Here is a tiny trained network, its code and every weight. The questions are about switching its units off for an input and a target symbol, where a switched-off unit gives its printed mean instead of its output.

import numpy as np


def w(rows, s, z=0):
    codes = np.array(rows[::2]) - 128.0
    scale = np.full(codes.shape[1], s)
    scale[-1] = z or s
    return codes * scale


def f(y):
    return y / 2 * (1 + np.tanh(0.7978845608 * (y + 0.044715 * y**3)))


def softmax(a):
    e = np.exp(a - a.max(-1, keepdims=True))
    return e / e.sum(-1, keepdims=True)


def log_softmax(a):
    a = a - a.max(-1, keepdims=True)
    return a - np.log(np.exp(a).sum(-1, keepdims=True))


def net(x, mask):
    ids = ['ΣΦαβεθμξπτ'.index(c) for c in x.split()]
    T = len(ids)
    res = E[ids] + P[:T]
    r = res
    for j in range(2):
        rows = slice(2 * j, 2 * j + 2)
        q, k, v = (r @ M[0][rows].T for M in (Q, K, V))
        z = softmax(np.where(np.tri(T) > 0, q @ k.T / 2**0.5, -1e9)) @ v
        o = O[0][rows]
        res = res + np.where(mask[j], z, o[:, -1]) @ o[:, :-1]
    y = f(res @ A[0][:, :-1].T + A[0][:, -1])
    res = res + np.where(mask[2:18], y, B[0][:, -1]) @ B[0][:, :-1]
    return log_softmax(res[-1] @ U[:, :-1].T + U[:, -1])


Q, K, V, O, A, B = {}, {}, {}, {}, {}, {}
E = w([
[152,213,166],'Σ',
[167,116,118],'Φ',
[149,132,109],'α',
[136,140,88],'β',
[186,166,119],'ε',
[162,2,77],'θ',
[114,160,225],'μ',
[184,103,128],'ξ',
[90,94,155],'π',
[159,117,86],'τ',
],0.02)
P = w([
[102,201,1],'0',
[201,104,144],'1',
[202,93,135],'2',
[202,85,130],'3',
[206,83,127],'4',
[205,79,122],'5',
[204,75,121],'6',
[204,74,118],'7',
[208,75,114],'8',
[205,76,112],'9',
[198,77,109],'10',
],0.0086)
Q[0] = w([
[115,181,251],'h1',
[141,190,239],'h1',
[140,12,55],'h2',
[26,126,227],'h2',
],0.012)
K[0] = w([
[202,42,167],'h1',
[249,77,193],'h1',
[65,83,72],'h2',
[157,73,195],'h2',
],0.014)
V[0] = w([
[8,222,86],'h1',
[6,163,13],'h1',
[202,139,149],'h2',
[129,113,35],'h2',
],0.011)
O[0] = w([
[208,110,254,46],'h1',
[173,66,194,129],'h1',
[146,187,117,171],'h2',
[69,43,83,255],'h2',
],0.01,0.0048)
A[0] = w([
[116,149,46,203],'n1',
[57,69,90,4],'n2',
[57,71,134,209],'n3',
[144,96,100,137],'n4',
[160,101,97,133],'n5',
[86,68,149,132],'n6',
[206,168,100,229],'n7',
[121,69,131,90],'n8',
[203,161,76,161],'n9',
[104,93,211,70],'n10',
[91,248,111,157],'n11',
[183,199,169,38],'n12',
[147,164,177,205],'n13',
[25,152,213,255],'n14',
[138,78,104,109],'n15',
[177,136,92,152],'n16',
],0.014,0.0068)
B[0] = w([
[162,207,149,251],'n1',
[202,121,176,168],'n2',
[83,176,76,187],'n3',
[95,116,142,183],'n4',
[96,88,149,186],'n5',
[56,127,94,178],'n6',
[202,52,130,189],'n7',
[103,129,144,185],'n8',
[168,119,44,185],'n9',
[108,254,108,169],'n10',
[100,73,203,220],'n11',
[41,184,82,139],'n12',
[198,180,176,145],'n13',
[47,128,40,145],'n14',
[82,102,164,193],'n15',
[136,143,103,169],'n16',
],0.0098,0.017)
U = w([
[148,137,224,84],'Σ',
[43,104,106,2],'Φ',
[62,192,42,171],'α',
[112,123,151,253],'β',
[119,109,72,180],'ε',
[194,127,120,60],'θ',
[150,88,108,142],'μ',
[167,156,4,137],'ξ',
[77,196,198,154],'π',
[178,198,159,167],'τ',
],0.013,0.0055)

Each question gives the input, a string of symbols that net reads in full, and the target symbol t.
The units are the heads (2 rows each of Q, K, V and O) and the neurons (one row each of A and B). Each row of codes is followed by its name. A weight is (code - 128) times the scale printed after its matrix; where a second scale follows, it is the last column's (O, A, B and U).
mask holds one flag per unit, heads first, then neurons. A switched-off unit (its flag False) gives its mean, the last column of its rows in O or B, instead of its output. The means were averaged over made-up inputs and are rounded, as every weight is.
A unit's drop is (log p(t) with every unit on - log p(t) with that unit switched off) / (log p(t) with every unit on - log p(t) with every unit switched off).
The circuit of an input: a set's keep is (log p(t) with only the set's units on - log p(t) with every unit switched off) / (log p(t) with every unit on - log p(t) with every unit switched off). Starting from the 12 units with the biggest drops (on a tie, the unit counted first), units are removed one at a time, each time the one whose removal leaves the highest keep (on an exact tie, the one counted first), for as long as the keep stays at least 0.8.
units of the circuit, in order: the units of the circuit, biggest drop first
top k neurons: the k neurons with the biggest drops, biggest first
which heads matter: for each layer, one digit per head in row order, 1 if its drop is at least 0.15 and else 0, layers parted by /
input θ Φ ξ Φ π ξ ε ε β ξ, target α: top 3 neurons -> (n3; n11; n7)
input Σ ξ ξ Φ Φ Φ Σ β π μ Φ, target τ: units of the circuit, in order -> (h1; n10; n11)
input τ α π τ, target Φ: top neuron -> (n1)
input ε μ μ ξ ξ π μ τ ξ τ, target μ: which heads matter -> 10
input θ ε ξ Φ, target α: which heads matter -> 11
input Φ Φ π ε τ ε, target ξ: which heads matter -> 00
input ξ τ π ξ, target ξ: units of the circuit, in order -> (h1; n11)
input ξ τ ξ ε π π ξ ξ θ ξ π, target α: top 2 neurons -> (n3; n7)
input ξ β ξ τ Σ Σ ε τ β, target ξ: which heads matter -> 00
input ξ ξ β ξ, target ξ: which heads matter -> 10
input π ε τ ξ θ μ β, target Σ: which heads matter -> 10
input Σ α ξ, target τ: top 2 neurons -> (n10; n13)
input θ ξ ξ π τ μ π ξ μ α, target α: which heads matter -> 11
input Σ α ξ π π Σ, target τ: top 2 neurons -> (n11; n1)
input θ μ π Φ Φ Φ τ, target α: top 2 neurons -> (n3; n11)
input β α ξ ξ μ ξ ξ ξ ε ε ξ, target π: top 2 neurons -> (n10; n6)
input μ ξ β θ τ θ ε π μ Φ, target θ: which heads matter -> 10
input β β π α Φ τ π π Σ θ α, target π: which heads matter -> 11
input ξ α θ Φ, target ξ: which heads matter -> 10
input α α ε τ ξ τ β, target β: which heads matter -> 11
input β τ Σ, target τ: which heads matter -> 01
input τ α Φ ξ ξ ξ τ ξ, target Φ: top 2 neurons -> (n1; n6)
input τ α β ε π π, target α: top 3 neurons -> (n11; n7; n3)
